Here is a tiny trained network, its code and every weight. The questions are about switching its units off for an input and a class, where a switched-off unit gives its printed mean instead of its output.

import numpy as np


def w(rows, s, z=0):
    codes = np.array(rows[::2]) - 128.0
    scale = np.full(codes.shape[1], s)
    scale[-1] = z or s
    return codes * scale


def f(y):
    return np.maximum(y, 0)


def log_softmax(a):
    a = a - a.max(-1, keepdims=True)
    return a - np.log(np.exp(a).sum(-1, keepdims=True))


def net(x, mask):
    res = np.array(x, float).reshape(1, 8) / 4 @ E
    y = f(res @ A[0][:, :-1].T + A[0][:, -1])
    res = res + np.where(mask, y, B[0][:, -1]) @ B[0][:, :-1]
    return log_softmax(res[-1] @ U[:, :-1].T + U[:, -1])


A, B = {}, {}
E = w([
[127,145,113,138,124],'x0',
[135,122,133,130,132],'x1',
[145,139,135,151,133],'x2',
[114,123,121,109,125],'x3',
[106,173,129,97,205],'x4',
[204,227,191,49,75],'x5',
[116,128,115,115,123],'x6',
[253,43,24,62,190],'x7',
],0.0076)
A[0] = w([
[127,157,201,88,178,4],'n0',
[153,125,54,52,165,203],'n1',
[101,133,209,225,95,218],'n2',
[123,133,91,141,221,198],'n3',
[37,161,125,180,102,235],'n4',
[105,172,143,51,157,88],'n5',
[72,143,197,86,140,219],'n6',
[165,127,133,61,192,151],'n7',
[153,160,163,60,49,232],'n8',
[102,144,129,138,245,194],'n9',
[2,37,153,220,161,188],'n10',
[121,198,207,118,122,97],'n11',
[117,196,110,88,204,206],'n12',
[217,120,76,129,78,183],'n13',
[222,80,93,127,77,227],'n14',
[198,174,139,106,74,178],'n15',
[113,191,151,132,96,84],'n16',
[153,220,132,111,180,78],'n17',
],0.011,0.0036)
B[0] = w([
[197,81,147,121,71,150],'n0',
[158,103,160,203,226,206],'n1',
[108,178,82,93,71,228],'n2',
[82,138,162,222,189,177],'n3',
[133,164,118,150,3,222],'n4',
[200,123,134,173,80,158],'n5',
[172,200,175,140,75,190],'n6',
[189,157,172,218,184,181],'n7',
[124,124,221,3,130,204],'n8',
[64,169,205,203,124,176],'n9',
[74,172,63,182,66,246],'n10',
[158,85,229,67,72,191],'n11',
[181,185,202,191,125,176],'n12',
[89,71,105,112,219,195],'n13',
[114,57,57,73,190,212],'n14',
[123,117,241,21,177,191],'n15',
[103,116,187,73,78,173],'n16',
[228,88,157,167,79,163],'n17',
],0.0074,0.012)
U = w([
[126,107,99,174,53,214],'0',
[90,11,51,156,158,88],'1',
[109,145,186,68,115,12],'2',
[178,56,140,85,169,251],'3',
[84,190,152,172,114,79],'4',
[106,73,152,208,167,150],'5',
[200,107,179,127,75,38],'6',
[223,157,158,123,183,145],'7',
],0.012,0.003)

Each question gives the input, the list of numbers given to net, and the class t.
The units are the neurons (one row each of A and B). Each row of codes is followed by its name. A weight is (code - 128) times the scale printed after its matrix; where a second scale follows, it is the last column's (A, B and U).
mask holds one flag per neuron, in row order. A switched-off neuron (its flag False) gives its mean, the last column of its row in B, instead of its output. The means were averaged over made-up inputs and are rounded, as every weight is.
A unit's drop is (log p(t) with every unit on - log p(t) with that unit switched off) / (log p(t) with every unit on - log p(t) with every unit switched off).
The circuit of an input: a set's keep is (log p(t) with only the set's units on - log p(t) with every unit switched off) / (log p(t) with every unit on - log p(t) with every unit switched off). Starting from the 12 units with the biggest drops (on a tie, the unit counted first), units are removed one at a time, each time the one whose removal leaves the highest keep (on an exact tie, the one counted first), for as long as the keep stays at least 0.8.
circuit, biggest first: the units of the circuit, biggest drop first
unit that matters most: the unit with the biggest drop
top k neurons: the k neurons with the biggest drops, biggest first
drop when u is switched off: that unit's drop, to one decimal
input [7,4,5,2,-1,-7,8,-7], class 0: unit that matters most : n4
input [1,7,-1,8,0,-4,-2,-6], class 0: circuit, biggest first : (n4; n15; n10)
input [-1,-1,6,7,6,0,-2,1], class 5: circuit, biggest first : (n8; n3; n2)
input [8,-2,8,0,2,4,-8,-7], class 6: circuit, biggest first : (n17; n11)
input [2,-4,5,-4,1,4,4,-5], class 6: circuit, biggest first : (n17; n11)
input [4,7,-2,1,-5,1,-2,-8], class 2: circuit, biggest first : (n11; n8)
input [-1,-6,3,-4,8,-8,-3,0], class 4: circuit, biggest first : (n10; n9)
input [7,-4,5,-3,7,-1,3,4], class 5: top 2 neurons : (n3; n9)
input [1,-1,2,-8,-8,5,6,0], class 2: circuit, biggest first : (n8; n15)
input [-5,0,-8,3,-1,-2,8,8], class 1: circuit, biggest first : (n14; n8)
input [2,1,-5,6,3,8,1,-3], class 6: top 2 neurons : (n17; n5)
input [5,-2,6,-2,1,-8,-6,8], class 5: top 4 neurons : (n3; n9; n1; n7)
input [0,-4,-5,-6,0,1,4,1], class 3: top 2 neurons : (n10; n4)
input [1,-8,-4,-6,1,-8,-8,8], class 5: circuit, biggest first : (n3)
input [-8,-1,8,-5,-4,7,-1,-6], class 2: top 2 neurons : (n8; n15)
input [4,1,0,-8,2,0,-6,7], class 5: drop when n1 is switched off : 0.1
input [3,5,8,-2,0,-7,5,0], class 0: drop when n15 is switched off : 0.3
input [-8,7,-6,-4,-1,-6,-3,2], class 1: drop when n12 is switched off : 0.2
